Below are the code and all the weights of a small trained network. Each question names an input and a class and asks about switching units off, where a switched-off unit gives its printed mean instead of its output.

import numpy as np


def w(rows, s, z=0):
    codes = np.array(rows[::2]) - 128.0
    scale = np.full(codes.shape[1], s)
    scale[-1] = z or s
    return codes * scale


def f(y):
    return y / 2 * (1 + np.tanh(0.7978845608 * (y + 0.044715 * y**3)))


def log_softmax(a):
    a = a - a.max(-1, keepdims=True)
    return a - np.log(np.exp(a).sum(-1, keepdims=True))


def net(x, mask):
    res = np.array(x, float).reshape(1, 7) / 4 @ E
    y = f(res @ A[0][:, :-1].T + A[0][:, -1])
    res = res + np.where(mask, y, B[0][:, -1]) @ B[0][:, :-1]
    return log_softmax(res[-1] @ U[:, :-1].T + U[:, -1])


A, B = {}, {}
E = w([
[125,127,132,128,128,134,123,127,126,122],'x0',
[128,126,125,127,132,126,127,130,125,125],'x1',
[43,116,156,157,28,134,200,149,116,175],'x2',
[194,169,184,122,61,188,138,70,161,135],'x3',
[109,115,120,81,131,49,161,68,234,106],'x4',
[176,2,204,117,118,127,253,162,110,51],'x5',
[146,155,174,194,160,138,94,204,234,210],'x6',
],0.0066)
A[0] = w([
[78,83,113,132,212,49,147,212,113,163,74],'N0',
[191,82,121,129,111,97,184,140,98,117,53],'N1',
[45,137,143,139,42,120,159,193,166,162,145],'N2',
[226,140,183,124,62,162,143,78,173,168,102],'N3',
[82,122,149,113,149,66,164,78,255,98,6],'N4',
[180,126,137,113,196,141,96,111,131,83,23],'N5',
[224,143,108,110,217,111,101,153,159,116,138],'N6',
[162,125,171,181,162,134,130,239,238,183,3],'N7',
[157,65,193,128,159,151,165,182,159,86,64],'N8',
[156,146,168,184,162,214,116,208,44,132,50],'N9',
],0.009,0.0054)
B[0] = w([
[165,165,98,156,93,239,129,164,166,30,229],'N0',
[60,182,90,105,156,126,109,89,123,170,184],'N1',
[89,88,156,192,168,150,164,107,137,189,244],'N2',
[127,145,79,147,142,214,150,198,147,57,228],'N3',
[175,71,62,91,32,108,92,187,130,187,209],'N4',
[9,108,173,163,2,174,158,122,110,135,150],'N5',
[84,88,148,187,149,147,202,123,134,200,237],'N6',
[93,140,106,45,134,86,144,46,31,66,254],'N7',
[121,181,121,164,172,100,66,95,136,191,230],'N8',
[154,72,78,84,45,75,112,151,193,159,225],'N9',
],0.016,0.0054)
U = w([
[89,77,180,189,110,146,186,107,106,155,67],'0',
[169,83,93,79,67,102,107,156,136,157,61],'1',
[113,126,119,71,126,112,161,60,41,70,148],'2',
[113,246,95,157,176,132,57,95,151,198,97],'3',
[153,156,115,163,135,183,140,162,143,48,80],'4',
[152,110,135,148,163,119,142,125,130,128,249],'5',
[150,110,141,137,162,122,156,123,124,130,244],'6',
[213,126,243,130,189,71,100,147,119,87,100],'7',
],0.011,0.012)

Each question gives the input, the list of numbers given to net, and the class t.
The units are the neurons (one row each of A and B). Each row of codes is followed by its name. A weight is (code - 128) times the scale printed after its matrix; where a second scale follows, it is the last column's (A, B and U).
mask holds one flag per neuron, in row order. A switched-off neuron (its flag False) gives its mean, the last column of its row in B, instead of its output. The means were averaged over made-up inputs and are rounded, as every weight is.
A unit's drop is (log p(t) with every unit on - log p(t) with that unit switched off) / (log p(t) with every unit on - log p(t) with every unit switched off).
The circuit of an input: a set's keep is (log p(t) with only the set's units on - log p(t) with every unit switched off) / (log p(t) with every unit on - log p(t) with every unit switched off). Starting from all 10 units, units are removed one at a time, each time the one whose removal leaves the highest keep (on an exact tie, the one counted first), for as long as the keep stays at least 0.8.
circuit, biggest first: the units of the circuit, biggest drop first
unit that matters most: the unit with the biggest drop
k most important neurons: the k neurons with the biggest drops, biggest first
drop of u: that unit's drop, to one decimal
input [0,-7,-5,-7,-7,-6,6], class 1: circuit, biggest first	[N9]
input [-7,-5,-7,6,-2,4,-5], class 0: circuit, biggest first	[N5 N6]
input [3,-7,7,5,-7,8,-7], class 3: circuit, biggest first	[N1 N8]
input [-7,7,-3,0,-1,-4,5], class 5: 2 most important neurons	[N6 N8]
input [2,4,1,-7,0,8,-7], class 3: circuit, biggest first	[N1 N8]
input [6,6,8,8,8,-4,-8], class 0: 2 most important neurons	[N2 N9]
input [-6,-1,-7,0,7,-6,-4], class 0: circuit, biggest first	[N6 N5]
input [-4,6,4,8,0,-2,6], class 4: 2 most important neurons	[N3 N6]
input [-4,-3,7,-8,-8,1,2], class 1: 2 most important neurons	[N9 N6]
input [7,5,3,8,5,4,-7], class 4: 2 most important neurons	[N3 N7]
input [-4,5,-1,-5,-3,-1,5], class 2: 2 most important neurons	[N7 N3]
input [-7,-6,3,6,4,7,1], class 3: 3 most important neurons	[N8 N1 N0]
input [7,-7,-2,-8,1,-5,3], class 4: 2 most important neurons	[N0 N8]
input [2,8,1,8,-5,8,0], class 3: unit that matters most	N8
input [-2,4,-7,-6,8,-2,5], class 1: 2 most important neurons	[N4 N2]
input [-6,-6,-7,-6,-3,5,7], class 0: 2 most important neurons	[N6 N5]
input [-3,-7,-5,7,-7,-2,0], class 1: 3 most important neurons	[N9 N0 N2]
input [6,-4,-3,-6,-2,-3,-2], class 4: 4 most important neurons	[N7 N0 N8 N2]
input [1,7,-1,-7,-3,-5,-3], class 4: circuit, biggest first	[N0 N8]
input [6,-8,-1,8,5,1,5], class 4: circuit, biggest first	[N3]
input [-4,3,5,-1,-5,-4,1], class 0: 4 most important neurons	[N2 N8 N4 N1]
input [-3,-2,-1,4,4,2,8], class 2: drop of N7	1.4
input [-2,3,-7,-2,0,1,-6], class 0: drop of N7	0.3
input [0,-6,-3,2,-2,8,-7], class 3: drop of N3	0.0
